Below is a small trained network, with its code and all its weights. Each question gives an input and a target symbol and asks what happens when units are switched off, that is, made to give their printed mean instead of their output.

import numpy as np


def w(rows, s, z=0):
    codes = np.array(rows[::2]) - 128.0
    scale = np.full(codes.shape[1], s)
    scale[-1] = z or s
    return codes * scale


def norm(h):
    return h / np.sqrt((h * h).mean(-1, keepdims=True) + 1e-5)


def f(y):
    return y / 2 * (1 + np.tanh(0.7978845608 * (y + 0.044715 * y**3)))


def softmax(a):
    e = np.exp(a - a.max(-1, keepdims=True))
    return e / e.sum(-1, keepdims=True)


def log_softmax(a):
    a = a - a.max(-1, keepdims=True)
    return a - np.log(np.exp(a).sum(-1, keepdims=True))


def net(x, mask):
    ids = ['Δαβεηλω'.index(c) for c in x.split()]
    T = len(ids)
    res = E[ids] + P[:T]
    u = 0
    for l in range(2):
        q, k, v = (norm(res) @ M[l].T for M in (Q, K, V))
        z = softmax(np.where(np.tri(T) > 0, q @ k.T / 3**0.5, -1e9)) @ v
        res = res + np.where(mask[u], z, O[l][:, -1]) @ O[l][:, :-1]
        u += 1
        y = f(norm(res) @ A[l][:, :-1].T + A[l][:, -1])
        res = res + np.where(mask[u : u + 4], y, B[l][:, -1]) @ B[l][:, :-1]
        u += 4
    return log_softmax(norm(res)[-1] @ U[:, :-1].T + U[:, -1])


Q, K, V, O, A, B = {}, {}, {}, {}, {}, {}
E = w([
[159,141,98,170,84,86],'Δ',
[179,186,74,46,138,93],'α',
[98,92,132,65,130,91],'β',
[129,76,100,136,187,148],'ε',
[90,184,105,97,166,128],'η',
[255,106,149,159,57,140],'λ',
[96,109,135,94,132,195],'ω',
],0.0064)
P = w([
[180,110,55,38,149,130],'0',
[138,96,67,77,106,126],'1',
[119,113,49,98,84,150],'2',
[162,171,127,120,113,160],'3',
[147,156,198,83,135,131],'4',
[120,90,160,121,107,83],'5',
[74,110,54,155,78,141],'6',
[106,181,135,194,146,175],'7',
[136,194,254,130,195,113],'8',
[80,98,167,131,145,71],'9',
[53,76,16,187,111,130],'10',
],0.0055)
Q[0] = w([
[135,94,255,99,148,46],'0.h1',
[160,99,43,155,1,91],'0.h1',
[237,216,232,155,149,166],'0.h1',
],0.0069)
K[0] = w([
[94,191,3,189,79,243],'0.h1',
[213,135,142,25,186,161],'0.h1',
[46,25,20,85,23,126],'0.h1',
],0.0064)
V[0] = w([
[131,88,170,59,173,14],'0.h1',
[97,42,142,217,72,75],'0.h1',
[228,169,89,194,254,104],'0.h1',
],0.0049)
O[0] = w([
[116,119,245,80,127,55,141],'0.h1',
[126,72,116,142,1,76,2],'0.h1',
[140,210,170,131,51,176,95],'0.h1',
],0.0061,0.004)
A[0] = w([
[36,157,29,89,147,131,91],'0.n1',
[138,167,219,121,138,131,126],'0.n2',
[255,62,162,183,95,142,1],'0.n3',
[94,184,195,135,85,172,72],'0.n4',
],0.0044,0.0055)
B[0] = w([
[194,110,170,151,209,107,247],'0.n1',
[98,156,122,109,162,136,145],'0.n2',
[234,110,231,129,255,74,74],'0.n3',
[241,136,122,133,191,81,68],'0.n4',
],0.0056,0.0016)
Q[1] = w([
[58,99,54,114,208,183],'1.h1',
[75,138,1,140,76,104],'1.h1',
[214,68,178,135,77,102],'1.h1',
],0.007)
K[1] = w([
[132,126,167,254,132,129],'1.h1',
[183,171,171,133,186,96],'1.h1',
[105,170,79,54,90,131],'1.h1',
],0.0082)
V[1] = w([
[182,30,198,167,150,210],'1.h1',
[3,94,183,168,85,199],'1.h1',
[172,129,199,112,78,104],'1.h1',
],0.005)
O[1] = w([
[254,152,144,74,161,88,157],'1.h1',
[116,164,73,14,155,158,75],'1.h1',
[158,101,166,126,143,205,2],'1.h1',
],0.0065,0.0034)
A[1] = w([
[175,153,39,128,175,4,11],'1.n1',
[99,204,71,232,73,9,86],'1.n2',
[116,225,162,86,192,127,178],'1.n3',
[117,122,68,100,118,110,254],'1.n4',
],0.0039,0.0037)
B[1] = w([
[108,163,184,67,48,207,142],'1.n1',
[106,67,87,111,97,211,145],'1.n2',
[147,149,104,161,57,72,252],'1.n3',
[143,92,124,177,2,117,238],'1.n4',
],0.004,0.0036)
U = w([
[90,62,114,193,40,156,87],'Δ',
[74,223,176,176,192,105,46],'α',
[83,44,208,60,125,20,93],'β',
[173,200,125,78,31,100,123],'ε',
[110,153,117,74,181,208,252],'η',
[231,99,212,165,128,137,74],'λ',
[178,78,3,129,183,100,175],'ω',
],0.0064,0.0037)

Each question gives the input, a string of symbols that net reads in full, and the target symbol t.
The units are the heads (3 rows each of Q, K, V and O) and the neurons (one row each of A and B). Each row of codes is followed by its name. A weight is (code - 128) times the scale printed after its matrix; where a second scale follows, it is the last column's (O, A, B and U).
mask holds one flag per unit, layer by layer, with each layer's heads first. A switched-off unit (its flag False) gives its mean, the last column of its rows in O or B, instead of its output. The means were averaged over made-up inputs and are rounded, as every weight is.
A unit's drop is (log p(t) with every unit on - log p(t) with that unit switched off) / (log p(t) with every unit on - log p(t) with every unit switched off).
The circuit of an input: a set's keep is (log p(t) with only the set's units on - log p(t) with every unit switched off) / (log p(t) with every unit on - log p(t) with every unit switched off). Starting from all 10 units, units are removed one at a time, each time the one whose removal leaves the highest keep (on an exact tie, the one counted first), for as long as the keep stays at least 0.8.
circuit, biggest first: the units of the circuit, biggest drop first
top k neurons: the k neurons with the biggest drops, biggest first
k most important neurons of layer l: the k neurons of layer l with the biggest drops, biggest first
drop when u is switched off: that unit's drop, to one decimal
input η β β ε λ ε, target λ: top 2 neurons : [0.n3, 0.n1]
input η ω ε ω ω ω ω ω ε η β, target ε: most important neuron of layer 0 : [0.n4]
input ε ω ω Δ ω ε η ε ω ω, target ε: circuit, biggest first : [1.h1, 0.h1]
input ω λ ε Δ ω Δ, target Δ: circuit, biggest first : [1.n2, 0.n1]
input ω β β Δ η ε ω ω β ω λ, target β: circuit, biggest first : [0.h1, 0.n3]
input α ε ε ε β ω, target ε: 2 most important neurons of layer 0 : [0.n4, 0.n1]
input α ω β η ω ω λ λ ω, target λ: 2 most important neurons of layer 0 : [0.n3, 0.n1]
input ω ω α α ε β η ω ε ω λ, target λ: circuit, biggest first : [0.h1, 0.n3]
input λ η Δ Δ β, target Δ: circuit, biggest first : [0.h1, 1.h1]
input λ ω ω λ ω α Δ ω ε, target Δ: 2 most important neurons of layer 1 : [1.n1, 1.n2]
input Δ ε ε ω η α ε η ω ω λ, target λ: circuit, biggest first : [0.n3, 0.h1]
input ε η η, target α: circuit, biggest first : [0.h1, 1.h1, 0.n1]
input Δ ω α, target Δ: 2 most important neurons of layer 1 : [1.n4, 1.n2]
input β η ε ω ω β ω η, target β: circuit, biggest first : [0.h1]
input ω β ω λ ε λ λ Δ, target λ: 2 most important neurons of layer 0 : [0.n3, 0.n1]
input ω Δ ω ω ω λ ω Δ ε ε, target Δ: drop when 0.h1 is switched off : 1.2
input β ω ω ω Δ η β Δ α, target β: drop when 1.n2 is switched off : 0.0
input β ε Δ ω ε ω Δ Δ ω, target Δ: drop when 0.h1 is switched off : 1.0
